Rows, each with roughly how far along a hidden order it lies (0 to 9):
[-0.11  1.16 -0.94  0.77  1.37  4.77  0.47 -1.29  2.59 -0.06 -2.64  0.15
  5.14 -1.20  0.32  0.41 -1.04  3.10 -1.23 -1.61  0.32  1.41  1.87  3.06
  0.48 -1.55  1.12  1.24  1.16]
6
[ 1.02  1.30  0.73 -0.81  0.05  0.02  0.19 -1.51 -0.14 -0.68 -2.17 -0.70
  1.13 -1.29 -2.38  0.03 -0.87  0.40 -1.92 -0.44 -0.09  1.25  0.93  1.59
  1.83 -0.90 -0.14 -0.50 -0.61]
5
[ 0.40  0.89  0.95 -0.57 -1.31 -2.60 -0.14 -1.40 -1.57  0.76 -1.22 -0.29
 -1.39 -1.69 -1.62  0.17  0.09 -0.22 -2.40 -0.30 -0.41  2.04 -0.88 -1.75
  1.49  0.15 -0.10 -2.67 -1.84]
4
[ 3.26 -0.71  0.70  0.04  1.50  2.60  1.26  0.83  1.42 -2.24 -1.30 -1.23
  2.23  0.75 -4.24  1.70 -1.49  0.32  1.68 -0.87  1.41 -0.80  5.63  7.58
  1.71  0.35 -1.92  2.59 -1.46]
8
[-0.70  6.57 -0.23  1.27 -0.18 -0.54 -0.20 -2.50  1.47 -0.69 -3.24 -0.63
  0.96 -0.78  1.59 -2.32 -0.65 -0.32 -2.97  0.86 -1.09  1.49 -3.99  1.62
 -0.35 -3.30  2.46 -0.55  3.81]
0
[ 0.97  1.54  1.24 -0.31 -0.85 -0.41  0.08 -3.52 -0.31  0.93 -6.88 -0.38
  3.52 -4.66 -1.38  0.34 -0.76  1.99 -6.39 -1.64 -0.87  5.18 -1.48  0.89
  2.80 -2.27  1.86 -3.21 -1.08]
3
[ 2.40  2.02  1.61 -0.24 -0.31 -1.75  0.67 -1.73 -0.04 -1.21 -5.62 -1.27
  1.46 -1.43 -3.54 -2.33 -1.36 -0.39 -3.18 -0.36  0.03  1.26  1.54  3.39
  2.59 -1.49 -0.37 -0.98 -0.82]
6
[-0.77  6.49  0.09  0.34 -0.71  0.65 -0.18 -4.15  1.41  0.63 -6.15 -0.42
  3.95 -3.55  0.69 -1.44 -0.65  2.22 -5.88 -0.36 -1.44  3.17 -3.21  0.54
  0.70 -3.85  3.23 -2.16  2.60]
2
[-1.03  4.19  0.76 -0.52 -1.80 -2.88 -0.62 -2.27 -1.31  0.97 -3.97 -0.55
 -0.40 -2.58  0.42 -1.45  0.40 -0.47 -4.49  0.55 -1.34  2.17 -4.41 -1.81
  0.63 -2.46  1.40 -3.77  0.69]
2
[ 3.88 -3.60  1.33 -0.06  1.42  2.47  1.32  0.69  0.90 -1.74 -2.33 -0.79
  2.87 -0.09 -6.59  2.66 -1.72  1.06  0.31 -1.76  1.47  0.69  7.33  5.33
  3.09  1.27 -2.58  1.94 -3.55]
9
[ 0.41  1.01  0.44 -0.74  0.01  0.51  0.09  0.12 -0.01 -0.30 -0.69 -0.17
  1.13 -0.41 -0.69 -0.01 -0.14 -0.06 -0.70 -0.21  0.13  0.44  0.76  0.81
  0.83 -0.41 -0.17 -0.12 -0.30]
5
[ 3.23  0.98  1.02 -0.25  0.45  0.10  1.07  0.64  0.86 -1.95 -3.73 -1.61
  0.03  1.42 -5.00  0.44 -1.75 -1.76  0.91  0.15  1.22 -1.54  4.43  4.88
  1.25  0.15 -2.16  2.07 -1.24]
8
[ 0.50  7.39  0.62 -0.07 -0.33 -1.69  0.25 -2.78  0.87 -1.28 -8.29 -1.41
 -0.57 -0.37 -0.19 -3.09 -0.97 -2.18 -3.62  1.22 -0.92  0.17 -2.55  2.25
  0.94 -3.05  0.95 -0.44  2.79]
0

New part:
[-3.65  1.29  0.73  0.40  0.17  3.55  1.19 -0.54  0.02  0.57  1.07 -2.96
 -2.53  5.40 -0.76  1.13 -5.83 -0.50 -0.38  0.10  0.46  0.39  3.01  0.75
 -0.05 -0.94 -0.84  0.25 -0.87  0.04 -0.19  0.97 -0.41 -0.64 -1.24]
9
[ 4.14 -0.39  1.57 -0.54 -0.48 -2.56  0.02 -0.12  4.04  1.26  0.51  0.01
  3.34 -5.76  2.23 -1.59  6.04  0.45  2.51  0.28  0.67  0.15  3.76  0.98
 -1.37  0.44 -1.21 -0.06  1.11 -0.88 -0.10 -1.42  2.67  0.68  0.24]
2
[ 0.18  0.22 -0.30  0.69  0.43 -1.59 -0.03 -0.21  2.18 -0.22 -0.33  0.41
  0.09 -3.75 -1.28  0.07  0.08  1.60  0.35 -0.08 -0.46  0.59 -1.89 -0.25
  0.67 -1.13  1.81 -0.08 -1.07  0.08  0.18 -0.40 -0.13 -0.10  0.39]
0
[-8.43 -0.92  7.18  3.38 -1.05  8.26  9.99 -1.66  4.49 -0.01  5.39 -0.75
  0.01 -1.52  2.49  0.35 -6.28 -1.50  7.10  0.51  0.62 -4.47  3.09 -2.63
 -3.35  0.07  0.48  0.08  0.14  1.67 -0.68 -2.43  3.89 -2.21  2.71]
1
[-1.32 -0.65 -0.54  0.38 -1.34  1.40  0.44 -1.36  2.22 -0.80  1.34 -0.57
  4.09 -5.23 -2.07  0.99 -3.31  2.08 -0.85 -0.29  0.39  1.35  2.07  1.63
  0.27 -1.46 -0.82  0.61  0.87  0.45 -0.01 -0.86  0.35 -0.01  2.00]
2
[-2.31 -0.64 -2.69 -0.46 -1.59 -8.68 -0.66 -1.15  4.81  0.02  0.99  1.60
  0.98 -1.46  2.44  0.57 -0.51  2.78  0.22 -0.37 -0.57  3.22  0.26  1.03
  0.40 -1.35  0.75  0.48  0.65 -0.69  0.56 -2.52 -1.31  0.31  1.08]
9
[-0.88  0.86  0.25  0.28  0.50 -2.03 -0.16 -0.05  0.69 -0.14  0.76 -0.08
  1.34 -1.80 -3.52 -0.41 -3.33  2.26  1.27  0.31 -0.20  1.64 -1.31 -0.08
  0.42 -1.76  0.71  0.74 -1.09  0.86 -0.11  0.27  0.75  0.22  0.44]
5
[ 4.29 -1.34  0.79 -0.50 -1.22  1.17  0.08 -1.00  0.87  0.03  1.40 -0.52
  2.35 -3.45  0.73  0.26 -1.35  0.05 -0.58 -0.07 -0.14 -0.26  1.32  1.61
  0.03  0.70  0.60 -0.84  0.13  0.18 -0.36 -1.82  1.99 -1.54  1.05]
3
[-3.73  0.86 -0.90  1.33 -1.55  3.72  1.67 -1.13 -1.96 -1.28  1.65 -1.03
  1.48  1.00 -4.47  0.90 -8.32  1.76 -1.22 -0.07  0.54  1.23 -0.86  0.86
  0.87 -2.23 -1.12  0.69 -0.69  1.12 -0.30  0.27 -1.05 -0.39  1.16]
4
[ 4.76 -0.54 -3.09 -2.01  1.70 -5.35 -3.45  0.58  1.13  0.63 -2.14 -0.37
 -2.10 -1.04  0.20  0.57  2.70  0.46 -2.92 -0.37 -1.58  1.11 -1.18  0.97
  1.85  0.39  4.04 -1.35 -1.79 -0.71  0.46  0.04 -0.30 -0.82 -1.65]
4
[-0.57 -0.54  1.25  0.07  0.09  0.29  0.89  0.30 -0.63  0.16  0.33  0.63
 -0.74  0.90  2.16 -0.40  1.64 -1.59  1.02  0.14  0.17 -1.54  0.20 -0.91
 -1.07  1.30 -0.51 -0.31  0.58 -0.19 -0.11 -0.11  0.51 -0.06 -0.26]
3
[-2.11 -0.76  2.35 -0.87 -0.97  3.63  4.11 -1.13  2.51 -0.27  2.43 -0.56
  2.13 -2.30  0.78  0.55 -4.30  0.06  3.14  0.01  0.03 -1.59  1.79 -0.33
 -0.89 -0.34  0.63 -0.11  0.11  0.78 -0.27 -1.64  1.79 -1.33  1.70]
2

Part 3:
[-0.23  0.40 -0.06  0.05 -0.12  0.04  0.00 -0.21  0.32  4.32  0.03 -0.19
  0.08 -0.09  4.83 -0.55  0.27 -0.02 -0.06  0.23  0.08  0.00  0.80  0.42
  0.15  0.34  2.03 -0.15]
8
[ 0.14  0.35  0.32  0.63 -0.11  0.03 -0.04 -0.16  0.96  0.26  0.02 -0.08
  0.05 -0.10  3.15 -0.49  0.37  0.05  0.31  2.30  0.08  0.04  0.61  0.17
  0.58 -0.07 -0.05 -0.11]
5
[-0.29  0.82 -0.46  0.11 -0.21  0.22  0.26 -0.08  0.23  0.20  0.07 -0.22
  0.29 -0.17 -0.63 -0.28 -0.29  0.02  0.23  9.14  0.00  0.00  0.27  0.01
  0.05 -0.57  0.29 -0.18]
0
[ 1.32  0.42  0.26  0.27  0.00  0.00 -0.48 -0.08  0.14  0.09 -0.02  0.19
 -0.05  0.00  1.21 -0.10 -0.14  0.09  0.04 -0.14  0.13  0.06  1.06  0.08
  2.45  0.04  0.43 -0.08]
9
[ 1.55 -0.29  0.25  0.01  0.17 -0.03 -0.25  0.15 -0.22 -0.26 -0.01  0.46
  0.03  0.17  0.45  0.42  0.27 -0.01  0.01  9.47  0.02  1.28 -0.18 -0.11
 -0.07  0.24  0.74  0.30]
5
[ 0.48  0.45 -0.28 -0.04 -0.16  0.05  0.08 -0.08  0.23  1.60  0.04  0.02
  0.18 -0.11  1.63 -0.23 -0.11 -0.08 -0.07  0.26  0.10 -0.05  0.20 -0.03
  0.20 -0.36  1.86 -0.14]
8
[ 0.23 -0.40  0.36 -0.10  0.46 -0.03 -0.34  0.21 -0.33  3.16 -0.02  0.16
 -0.01  0.13  1.60  0.61  0.34  0.12  0.09  3.85  0.02 -0.03 -0.24 -0.05
 -0.09  0.44  2.23  0.29]
4
[ 1.16  0.12  0.47  0.64  0.12  0.00 -0.02 -0.08  0.51  0.16 -0.02  0.25
 -0.13  0.02  2.47 -0.24  0.39  0.12  0.31  4.18  0.10  0.26  0.23  0.15
  0.28  0.16  0.16  0.05]
5
[ 0.95 -0.21  1.22  0.55  0.15 -0.01 -0.74  0.17 -0.25 -0.36  0.01  0.14
  0.32  0.11  2.39  0.52  0.80 -0.07  0.23  5.05  0.13 -0.07  0.80 -0.12
  2.26  0.13  0.09  0.28]
5
[ 1.57  0.47 -0.32  0.77 -0.20  0.05  0.25 -0.03  5.81  1.39  0.03  0.28
  0.10 -0.13  3.43 -0.34  0.21  0.05  0.42  0.65  0.23  0.15  0.19  0.04
  0.83 -0.40  1.39 -0.21]
7
[ 0.01  0.26  0.01  0.01  0.14  0.11 -0.08  0.09 -0.04 -0.05  0.01  0.02
  0.16  0.01  0.00  0.33  0.06  0.05  0.10  7.59  0.01 -0.06 -0.04 -0.04
 -0.03 -0.01  0.07  0.10]
2
[ 2.08  0.27 -0.09  0.83 -0.19  0.04  0.16 -0.11  5.44  0.84  0.04  0.42
  0.15 -0.11  2.78 -0.25  0.49  0.00  0.48  1.57  0.23  1.01  0.19  0.00
  0.05 -0.37  1.26 -0.12]
6
[ 0.30 -0.18  0.38 -0.14  0.37  0.01 -0.39  0.30 -0.36  0.68 -0.01  0.19
  0.05  0.14  1.48  0.81  0.44  0.01  0.03 -0.26  0.04 -0.05 -0.31 -0.13
 -0.13  0.40  1.54  0.28]
7
[ 0.58  0.73 -0.25  0.38 -0.55  0.10  0.37 -0.36  0.55  0.52  0.08 -0.19
  0.33 -0.19 -0.30 -1.03 -0.25 -0.19 -0.08  8.47  0.04  0.23  0.79  0.06
  0.69 -0.97  0.10 -0.31]
5
[ 1.71  0.79 -0.71  0.21 -0.44  0.09  0.51 -0.38  2.51  5.47  0.05  0.29
  0.11 -0.26  2.29 -1.09 -0.43 -0.01 -0.01  0.88  0.17  1.11  0.51  0.13
  0.11 -0.80  3.95 -0.44]
9
[-0.26  1.58 -0.37  0.27 -0.22  0.23  0.34 -0.13  0.44  3.28  0.06 -0.17
 -0.14 -0.17  2.05 -0.82 -0.53  0.20 -0.01  0.04 -0.03  0.10  0.41  0.18
  0.45 -0.37  2.25 -0.33]
8
[ 0.41  0.19  0.63  0.65  0.73  0.07 -0.42  0.43  2.35  1.73 -0.07  0.30
 -0.35  0.24  4.91  0.60  0.78  0.47  0.81 -0.97 -0.02  0.07 -0.34  0.10
 -0.06  0.96  0.75  0.30]
2
[-0.13  1.19 -0.51  0.42 -0.49  0.14  0.16 -0.29  0.53  0.55  0.06 -0.26
  0.23 -0.25  1.26 -0.93 -0.47 -0.04  0.00  0.59  0.07  0.04  1.09  0.11
  1.85 -0.77  0.31 -0.42]
7
